Here is a tiny trained network, its code and every weight. The questions are about switching its units off for an input and a class, where a switched-off unit gives its printed mean instead of its output.

import numpy as np


def w(rows, s, z=0):
    codes = np.array(rows[::2]) - 128.0
    scale = np.full(codes.shape[1], s)
    scale[-1] = z or s
    return codes * scale


def norm(h):
    return h / np.sqrt((h * h).mean(-1, keepdims=True) + 1e-5)


def f(y):
    return np.maximum(y, 0)


def log_softmax(a):
    a = a - a.max(-1, keepdims=True)
    return a - np.log(np.exp(a).sum(-1, keepdims=True))


def net(x, mask):
    res = np.array(x, float).reshape(1, 6) / 4 @ E
    u = 0
    for l in range(2):
        y = f(norm(res) @ A[l][:, :-1].T + A[l][:, -1])
        res = res + np.where(mask[u : u + 5], y, B[l][:, -1]) @ B[l][:, :-1]
        u += 5
    return log_softmax(norm(res)[-1] @ U[:, :-1].T + U[:, -1])


A, B = {}, {}
E = w([
[191,74,254,110,72,134,230,48,229,92],'x0',
[199,136,178,14,227,193,45,96,108,176],'x1',
[140,112,118,117,122,121,123,137,120,114],'x2',
[68,250,120,22,169,76,191,220,193,54],'x3',
[125,120,135,120,135,101,139,119,114,133],'x4',
[236,229,63,107,118,157,217,47,52,158],'x5',
],0.009)
A[0] = w([
[68,120,71,78,147,107,80,215,70,142,114],'L0N1',
[152,71,254,78,44,206,163,75,232,35,74],'L0N2',
[35,12,203,127,104,68,13,196,222,196,2],'L0N3',
[110,209,153,69,164,57,102,205,179,37,40],'L0N4',
[165,102,217,14,244,176,18,104,150,174,39],'L0N5',
],0.0074,0.0083)
B[0] = w([
[188,135,179,193,182,87,111,96,224,147,220],'L0N1',
[173,112,116,166,198,34,115,158,175,182,254],'L0N2',
[106,69,150,176,196,189,160,188,75,8,213],'L0N3',
[60,70,117,87,135,194,152,92,150,168,209],'L0N4',
[139,164,195,86,41,88,64,130,50,71,235],'L0N5',
],0.012,0.0073)
A[1] = w([
[141,7,152,186,93,152,75,104,81,168,20],'L1N1',
[92,152,140,47,167,75,150,175,172,41,142],'L1N2',
[221,210,78,124,108,140,200,68,83,152,19],'L1N3',
[52,110,99,247,35,71,186,147,143,89,2],'L1N4',
[78,171,69,186,182,119,11,161,91,159,6],'L1N5',
],0.011,0.003)
B[1] = w([
[42,192,9,64,109,199,205,113,184,210,224],'L1N1',
[139,147,32,182,65,186,157,84,85,169,254],'L1N2',
[42,44,175,179,174,149,90,212,152,12,221],'L1N3',
[188,198,205,19,133,128,16,101,46,128,241],'L1N4',
[200,95,173,154,90,14,231,116,169,138,205],'L1N5',
],0.012,0.0088)
U = w([
[84,60,134,199,181,154,129,173,119,20,48],'0',
[228,109,131,185,144,7,189,103,184,180,252],'1',
[176,194,158,63,94,116,30,94,67,129,22],'2',
[69,157,38,100,120,188,185,101,158,191,230],'3',
],0.016,0.0019)

Each question gives the input, the list of numbers given to net, and the class t.
The units are the neurons (one row each of A and B). Each row of codes is followed by its name. A weight is (code - 128) times the scale printed after its matrix; where a second scale follows, it is the last column's (A, B and U).
mask holds one flag per neuron, layer by layer. A switched-off neuron (its flag False) gives its mean, the last column of its row in B, instead of its output. The means were averaged over made-up inputs and are rounded, as every weight is.
A unit's drop is (log p(t) with every unit on - log p(t) with that unit switched off) / (log p(t) with every unit on - log p(t) with every unit switched off).
The circuit of an input: a set's keep is (log p(t) with only the set's units on - log p(t) with every unit switched off) / (log p(t) with every unit on - log p(t) with every unit switched off). Starting from all 10 units, units are removed one at a time, each time the one whose removal leaves the highest keep (on an exact tie, the one counted first), for as long as the keep stays at least 0.8.
units of the circuit, in order: the units of the circuit, biggest drop first
k most important neurons: the k neurons with the biggest drops, biggest first
k most important neurons of layer l: the k neurons of layer l with the biggest drops, biggest first
drop of u: that unit's drop, to one decimal
input [-2,4,2,-7,6,5], class 3: units of the circuit, in order	L1N1
input [5,6,-4,-6,4,6], class 0: 2 most important neurons	L1N3, L1N4
input [2,-8,-4,7,4,-7], class 2: 3 most important neurons	L1N4, L1N1, L1N3
input [4,-4,0,5,8,3], class 3: 4 most important neurons	L1N2, L0N1, L1N5, L0N5
input [-4,-7,4,6,3,1], class 2: 2 most important neurons of layer 1	L1N4, L1N1
input [3,-6,3,7,2,5], class 3: 3 most important neurons of layer 0	L0N5, L0N4, L0N3
input [1,2,1,-2,2,2], class 0: 2 most important neurons	L1N3, L0N4
input [-6,5,6,7,-6,-6], class 3: 2 most important neurons	L0N4, L0N2
input [2,-2,-7,-2,2,2], class 0: 3 most important neurons of layer 1	L1N3, L1N5, L1N2
input [5,-7,-2,-1,-1,-6], class 2: 2 most important neurons	L1N4, L1N3
input [4,3,2,7,8,8], class 0: 2 most important neurons	L1N3, L1N1
input [-8,-6,1,-8,0,-5], class 1: 2 most important neurons	L1N5, L0N4
input [-7,-7,0,-4,-2,0], class 1: 3 most important neurons	L1N5, L0N5, L0N1
input [0,-8,4,-7,-3,7], class 2: 2 most important neurons	L1N4, L0N4
input [-5,6,4,7,-1,1], class 3: 4 most important neurons	L1N4, L0N4, L1N2, L0N2
input [6,3,1,7,-4,-3], class 3: 2 most important neurons of layer 1	L1N2, L1N5
input [-3,2,-6,-4,0,4], class 0: 3 most important neurons	L1N3, L0N2, L0N4
input [-4,-3,7,-8,-1,-3], class 3: most important neuron	L1N1
input [-6,-3,-7,-7,-7,-2], class 3: 2 most important neurons	L1N1, L0N2
input [6,-2,-5,-4,-8,6], class 0: units of the circuit, in order	L1N3
input [2,1,-6,7,-7,-5], class 3: 2 most important neurons of layer 1	L1N2, L1N3
input [-6,1,-7,6,-8,-1], class 1: 2 most important neurons of layer 1	L1N5, L1N1
input [-7,-5,-7,-7,-3,0], class 1: 2 most important neurons of layer 1	L1N5, L1N2
input [5,-8,0,4,5,-4], class 2: drop of L1N4	1.3
input [1,3,-7,4,0,6], class 0: drop of L1N3	0.9
input [4,5,0,-6,-3,8], class 0: drop of L0N4	0.0
input [-4,-1,5,-2,-1,3], class 1: drop of L1N5	1.8
